Each row is followed by its class.
[-261   36  160  -23  309  -92  -64  -73 -260   42   43  121  496 -275
  227 -197   90  -68 -349 -257  127   84   59  145 -112 -162 -439   31
  -19  -59  -12  181  120]	(129)
[ 286 -351  -13 -203 -252   23  116  161  730 -153  107 -192 -380  340
  171   50 -184   12   33   98 -402 -473 -142  107  327  227  254 -290
 -171   52  -71  -72 -158]	(68)
[  -8  -13   88  -64  149   72  -45  -41  -62  -13   16   31  111  -60
   56 -122   24   -9 -134  -47  -17 -136   11   89    3  -33  -81   49
   71  -38   25    8   96]	(73)
[ -35   57  323 -104  392 -147   89  -67 -345   65   79  228  748 -338
  250 -387   50  -30 -104 -416  129  113   61  -31  -34 -121 -525  151
 -136  -71   12  371  599]	(105)
[-133   26 -161   66   47  153 -169  -45 -102  -26 -141 -118 -260   14
 -125   63  105   56 -264  126   91 -117   24  181 -148  -57  161   92
  366  -60  167 -167 -317]	(129)
[ 377  -31   -9  -22 -141   54   96   63   48   -4  -29  -22 -136   37
 -169   45  -66  123  355    8   27   27  -12 -207   55  104  234  144
   42  -14  179   10  175]	(80)
[-317  -28  -67   55 -112 -147   -1   12  304   34  131  -15  -56  108
  190  184  -51 -223 -170  109 -137  -10  -23  183   62  -11 -212 -373
 -281   77 -344  -88 -398]	(73)
[  36  -44  105  -97  132   92  -37  -41  -30  -38  -11    4   75  -47
   89 -184   23   57 -158  -46  -21 -176   33  105   36   -6  -19   90
  144  -69   83   22  113]	(54)
[ 140 -159  -44  -83   -2  206  -84   -5  217  -89  -70 -162 -267   85
    1   -7   24   78 -208   70  -66 -348  -45  154   85   36  200   25
  220  -20  179 -191 -187]	(153)
[-140    9   77   32    7 -252  101   49  -25   72  133  144  371  -72
  156   16  -55 -142   45 -155   24  221    7  -72   17  -48 -359 -153
 -320   44 -228  201  110]	(205)
[ 448   23  341 -135  162 -119  234   42 -277   38  145  216  561 -271
   42 -298  -66  134  507 -366   59  243   30 -372   66   35 -208  295
 -221  -62   61  377  899]	(80)
[ -82   93 -260  131 -193   58  -86   28   32   35  -64 -146 -404  192
 -253  262    8  -24  108  267   10   23  -16    8  -80   34  269  -31
  142   48   -6 -231 -360]	(73)
[-117    4  104  -74  212   52  -25  -61 -143  -11   45   75  249 -179
  127 -157   52  -14 -202 -116   48  -49   38  101  -93  -86 -204   35
   29  -45   22  107  144]	(68)
[  10   -3 -112   21  -23  267 -156  -53  -68  -36 -121 -132 -362   30
 -195   68   92  141 -118  169   23 -187   49  106 -137  -16  262  148
  416  -68  210 -209 -227]	(54)
[ -41  -23   74  -52   34 -184   82   32   74   15  117   76  256  -36
  177  -83  -36  -74   34 -166   -9   90    0  -18   52    0 -252  -73
 -251   22 -110  128  168]	(105)
[-503  -72 -142    5  149  129 -257 -154   41  -73 -136 -191 -182   -5
  125   14  130 -125 -762  106   17 -313  -27  492 -109 -131  -35 -120
  299  -42   46 -261 -572]	(153)
[ 215  -57   66  -59   74  159  -13  -16 -109  -55  -27  -32  -53  -49
 -101 -109   53  162   58  -30   35 -107   34  -72  -39    6  102  202
  227  -80  211   20  199]	(205)
[  67  -69 -186   65 -364 -109   73  128  431   31   90 -115 -364  303
  -69  341 -126 -106  240  207 -166    1  -65  -57  140  131  160 -299
 -230  130 -190 -200 -377]	(73)
[-555   59  -72   69  -33 -195  -68  -16  181   67  108    2  169   32
  318  118  -10 -315 -377   23  -68   68  -47  263  -33  -89 -392 -403
 -304   68 -355  -53 -435]	(192)
[-246   53  -11   60   -1 -194   71   20   32   82  112   68  290  -46
  143   78    6 -206  -87  -69   46  208    2   21  -18  -92 -312 -222
 -261   72 -279   33 -127]	(142)
[ 354 -180  149 -170 -108  -85  147  103  282  -36  131   -7  108   33
  127  -65 -104   60  229 -158 -130  -69  -24 -140  185  127  -49  -45
 -220   -1   22   59  275]	(54)
[  45 -135   42  -94   21   81  -33   -2  226  -40   -1  -86  -48    8
  150  -55  -23    6 -232  -20  -55 -217  -35  170  104   26  -32  -76
    6  -34   53  -55 -106]	(80)
[ 194  -52  -37  -39   56  120    0  -13  -81  -60  -93  -53 -120  -18
 -203  -54   53  162   46  -42   58  -79   34  -34  -59   31  174  225
  308  -68  244  -56   91]	(142)
[-666   58 -308  127 -114 -156  -75  -32  297   67   29  -91 -155  173
  190  332  -41 -368 -487  231    7  103  -43  381  -94 -111 -256 -528
 -196  147 -460 -243 -788]	(192)
[ 392  -22  103  -92  108  172   29   -6 -197  -55  -19   19   32 -125
 -185 -183   47  240  245 -132   68  -72   59 -190  -54   38  144  372
  255  -84  372   64  484]	(105)
[-160   -8  -47   14  -53  -66   27   22   69   23   35  -24  -61   71
   59   76  -18  -87  -62   78  -82  -24  -23   83   -9   -4   -7 -161
  -78   26 -105  -14 -165]	(68)
[ 142  -28  -28  -55   45  244 -118  -32  -44  -66  -99  -78 -239   33
 -107  -62   63  170 -107   78   50 -222    0   78   -8   -5  268  188
  327  -89  278 -102  -36]	(5)
[  26 -100 -176  -33 -165  123  -45   30  220  -63  -73 -124 -445  183
 -101  151  -38   32  -61  241  -70 -212  -34  124   31   67  346  -83
  143   -2   81 -179 -312]	(68)
[-111 -113  -56   17 -231 -187   60   86  389   20  140  -10  -88  198
  171  180 -128 -180   18  108 -213  -68  -65   26  139   71  -86 -369
 -312   84 -318  -73 -300]	(205)
[ 117   74   58   23 -169 -251  186  113   71   64  172  115  198   25
   17   88  -99  -49  450  -97  -41  263  -25 -272   70   55  -94  -63
 -364   61 -172  128  228]	(5)
[ 239 -281   -9 -212 -100   83   48   58  545 -150   15 -214 -349  238
  118  -25  -92   52 -103   81 -264 -450 -109  132  339  178  238 -184
  -32   -4   29 -175 -151]	(161)
[-212  -37 -186  118 -311 -130    9   79  376   44   96  -68 -307  284
    6  338 -115 -202   37  277 -199    2  -39   69  114   75   49 -378
 -233  109 -334 -205 -517]	(73)
[-129   79 -225  167 -244   -3  -54   58   65   60  -44 -100 -359  230
 -144  263  -11  -66   88  307  -32   53  -13  -10  -53   15  219 -125
   54   55 -116 -178 -427]	(205)
[ -69  -59 -194   32  -32  235 -182  -53  121  -74 -159 -192 -479  144
 -112   84   73   48 -305  196   14 -294  -15  248  -72   -9  290   25
  383  -22  139 -267 -470]	(153)
[ -19 -101   45  -93  173  154  -80  -71   22  -61  -84 -110 -108   -7
   55 -159   39   70 -316    9  -33 -279  -18  232   26   -7   72   57
  254  -78  181  -61  -56]	(80)
[ 100  -44  237  -93  111 -119  122   14   23   19  157  125  419 -141
  233 -166  -41  -39  118 -236  -29  108    4 -128   77    1 -327    3
 -296   10  -83  238  369]	(153)
[  45 -217 -131  -69 -372 -174  140  152  727  -65  137 -151 -415  369
  117  251 -208 -129  141  199 -346 -201 -110   68  222  224  200 -453
 -319  145 -249 -168 -413]	(68)
[-347   78 -299  196 -376 -205    1   99  359  107   69  -87 -318  272
   18  443 -103 -260   18  300 -141  113  -63  110   -4   22    7 -447
 -264  144 -394 -250 -656]	(192)
[ 596 -157  241 -216  110   56  170   38  -56 -102    2   21  171  -99
  -95 -309   13  272  343 -304   26  -74   18 -260   87  100  106  372
  117 -103  334  181  678]	(142)
[-380   89  136  -23  341 -107  -88  -91 -299   64   41  128  547 -256
  216 -198   89 -139 -359 -246  121   98   29  171 -103 -163 -507  -19
  -99  -31  -80  198  148]	(73)
[  55  186  245  -30  381  -42   58 -110 -675   98  -40  238  677 -420
  -61 -305   77   74  165 -329  302  366   74 -270 -138 -132 -306  376
   20  -94   95  295  711]	(80)
[ -65    3 -203   95 -319 -115   -7  111  311   23   35 -111 -352  211
  -56  287  -69  -85  121  226 -124    2  -36    4   19   85  198 -219
 -102   83 -137 -209 -419]	(129)
[-151   96  -39   79   92   29  -69  -79 -282   49  -95   34   46 -118
 -106    6   60   13  -79  -10  160  130   44   40 -147  -86  -23  130
  168  -60   88   17  -46]	(80)
[   8  151   93   45  130  -59   39   -7 -367   60   20  117  340 -223
 -102  -78   62   23  180 -150  150  221   61 -172  -81  -63 -141  157
  -31   -4   30  150  341]	(161)
[-402   20  -26   22  152  -38 -125  -87  -44    9  -30  -15  113  -81
  153  -25   86 -141 -451  -43   21 -115    4  282  -73 -100 -245 -171
   31  -12  -97  -42 -302]	(161)
[  12   22   -3  -37  142  184 -112  -80 -220  -12 -108  -54  -36 -105
 -129  -93  102  121 -155  -12  129 -104   59   77 -126  -55   86  194
  361  -63  258  -49   30]	(54)
[   7   11  168  -15   29 -160  113   18   30   56  142  150  354 -132
  216  -61  -60 -100   96 -154  -10  164    9  -76   35  -25 -310 -104
 -326    0 -198  155  183]	(80)
[-325   75 -281  201 -296  -92  -65   56  166   84   33  -70 -276  209
  -60  393  -28 -202  -47  291    0  130  -12   73  -48   -9   49 -319
 -102  121 -228 -216 -645]	(205)
[ 243  139  -69   68   67  225  -54  -35 -480   22 -192  -21 -199  -68
 -451  -11  105  252  284  108  178   69   78 -164 -147  -25  358  462
  455  -85  352  -17  284]	(73)
[-188   59 -108  143 -217 -207   51   82  137   85  110   19  -70  154
   18  199  -72 -153  163  124 -116  165   -4  -70   24   46  -63 -242
 -261   91 -245  -34 -217]	(105)
[ 338 -213   55 -151 -141    7   85   96  389  -95   29  -83 -154  176
   84  -63  -89   89  108  -77 -173 -226  -63  -20  203  150  118  -30
  -59  -48  102  -24   80]	(192)
[-516   42   16   68   92 -155  -44  -60   67   76  141   72  324  -81
  300   40   37 -266 -357  -28  -18  102   22  207  -68 -107 -489 -303
 -233   76 -281   40 -310]	(142)
[ 343  -71   49  -72 -118    0   93   75  171  -29   87    5  -63   41
  -21  -38  -53   96  311  -56  -88  -80   14 -164   39  112   71   72
  -51    2  106   30  238]	(105)
[-619  234  -69  160  182 -155 -103  -73 -259  134   77  140  390 -215
  138   55   69 -261 -347  -26  126  206   63  197 -221 -184 -481 -175
 -112   75 -243   41 -174]	(105)
[-323  -58 -141   22 -135  -62  -76   26  365  -12   53 -149 -238  171
  141  178  -13 -178 -306  167 -166 -198  -47  288   76   19  -20 -378
 -111   86 -207 -227 -575]	(161)
[  47   -9  136 -138  208    8   15  -29 -112  -20   17    8  244 -122
  121 -257   54   45  -96 -164   29  -87    7   52   -2  -41 -133  134
   31  -56  120  115  339]	(105)
[  60  141  -22   73  119  139  -81  -40 -372   62  -96   46  115 -210
 -168  -37   79   97   30  -40  221   99   63  -55 -195  -94    0  277
  245  -66  211   30  176]	(80)
[-256 -127 -137  -29 -107   54 -127  -26  397  -41  -36 -153 -373  222
  123  111  -43 -106 -402  213 -197 -359  -35  333   68   45  103 -293
  104   21 -121 -266 -614]	(54)
[ -42  115  212  -38  272  -41   26  -57 -341   64   26  199  527 -294
  120 -230   13   -5   -3 -228  159  222   51  -72  -73  -75 -327  176
  -92  -76   43  267  422]	(80)
[ 173  118  192   27  135 -114  134   40 -403   75   54  179  477 -195
  -39 -181   22   64  321 -207  142  317   72 -306  -32  -48 -193  234
  -88  -52   58  299  579]	(205)
[  44  122   84   73   77  -79   92    5 -269   94   27  113  321 -171
  -44  -19   17  -24  192 -118  141  273   46 -191  -71  -60 -173  109
  -85   33    9  169  286]	(153)
[ 105  -20   68  -37   94   51  -18   13  -70  -24   -4    1   31  -69
  -31 -104   21   90    5  -56   -8  -91   14  -23  -18    1   45  129
  128  -40  105   32  158]	(129)
[-131  -22   61 -156  358  230 -191 -161 -190  -77 -140 -107   42 -202
   64 -272  152   97 -502 -128  122 -295  -18  332 -135 -115  -19  196
  390 -130  278  -36    4]	(80)
[ 273 -168  -47 -159   27  298 -100   -1  217 -139 -110 -226 -456  186
 -148  -81   15  185 -106  100 -106 -463  -51  143   75   93  401  151
  378  -54  253 -242  -83]	(73)
[ 119  -95   51  -52    1   29   30   26  173  -42    7  -36  -78   42
   34  -38  -43   24   -1   -6  -97 -174  -30   24   82   57   78    0
   12   14   28  -30   25]	(153)
[ -84   25  -90   54  -96  -28   29   36   34   13   -6  -42 -162  113
  -64  100  -24  -34   76  132  -62   16  -15   -8  -16   32  134  -70
   -7   25  -64  -53 -146]	(68)
[ -71   41 -118   93 -108   66  -76   -1  -12   34  -23  -46 -210   49
 -115  143   15   18   14  154   -5   -6   47   15  -88   -2   95  -16
  135   17  -19 -139 -220]	(54)
[-166  109   63   47  110 -134   14    1 -206  103  109  168  460 -204
  146  -39   27 -127  -56 -163  125  210   50  -24  -69 -119 -396  -41
 -205   33  -90  160  177]	(105)
[ 155   29   96  -85  149   54   -5  -18 -164  -23  -17   11  137 -133
  -29 -175   68  134   12 -159   99  -72    8  -18  -52  -50    1  217
  147  -70  189   67  314]	(5)
[-270  -43  -75   32 -213 -181   20   69  376   49  122  -12  -62  160
  222  218 -118 -211 -114  125 -155   43  -36  128  130   51 -145 -412
 -353   87 -336  -73 -424]	(54)
[-473  149  -46   54  297  163 -243 -155 -394   37 -110   32  162 -221
   43  -88  173  -64 -575   31  192  -59   62  316 -226 -238 -193   69
  309  -74   16    4 -224]	(205)
[-217    7  148    1  115 -204   73   -1  -42   55  120   90  384  -93
  220  -86  -11 -150 -108 -104  -75   88   23   35  100  -29 -360 -193
 -270   20 -191  126   91]	(161)
[-174  -26  -52   36  -63 -144   67   10  146   28   56    8   43   50
   83  112  -11 -141  -69   14  -11  110    1   52   -9  -20 -154 -208
 -158   70 -195  -36 -223]	(142)
[-415  138  133   18  405  -48  -79 -138 -453   70  -16  131  572 -306
  147 -258  152  -98 -393 -193  184  133   74  157 -170 -207 -440  106
   91  -59   -7  197  166]	(142)
[ 466 -152   -5  -80 -197   62  144  101  295  -76   37  -91 -306  193
 -181   52  -80  161  430   41 -168 -102  -25 -247  109  183  325   82
   50    5   99 -117   97]	(142)
[-166 -102 -287   43 -226  207 -173    4  359  -48 -116 -267 -733  393
 -167  273  -20  -32 -251  422 -152 -313  -47  278   71   63  448 -192
  272   16   28 -390 -776]	(73)
[-236   91  -77   -1  296  320 -246 -155 -379  -42 -199  -67 -121 -160
 -163  -83  185   91 -482   65  157 -187   57  316 -212 -166   77  237
  530 -153  215  -99 -149]	(73)
[ -66    2  -67   49  -72   31  -27   16   60   26   -2  -14  -25   35
   23   97    2  -46  -92   57   12   27   13   60    7  -25  -57  -76
   -2   -1   -8  -72 -167]	(192)
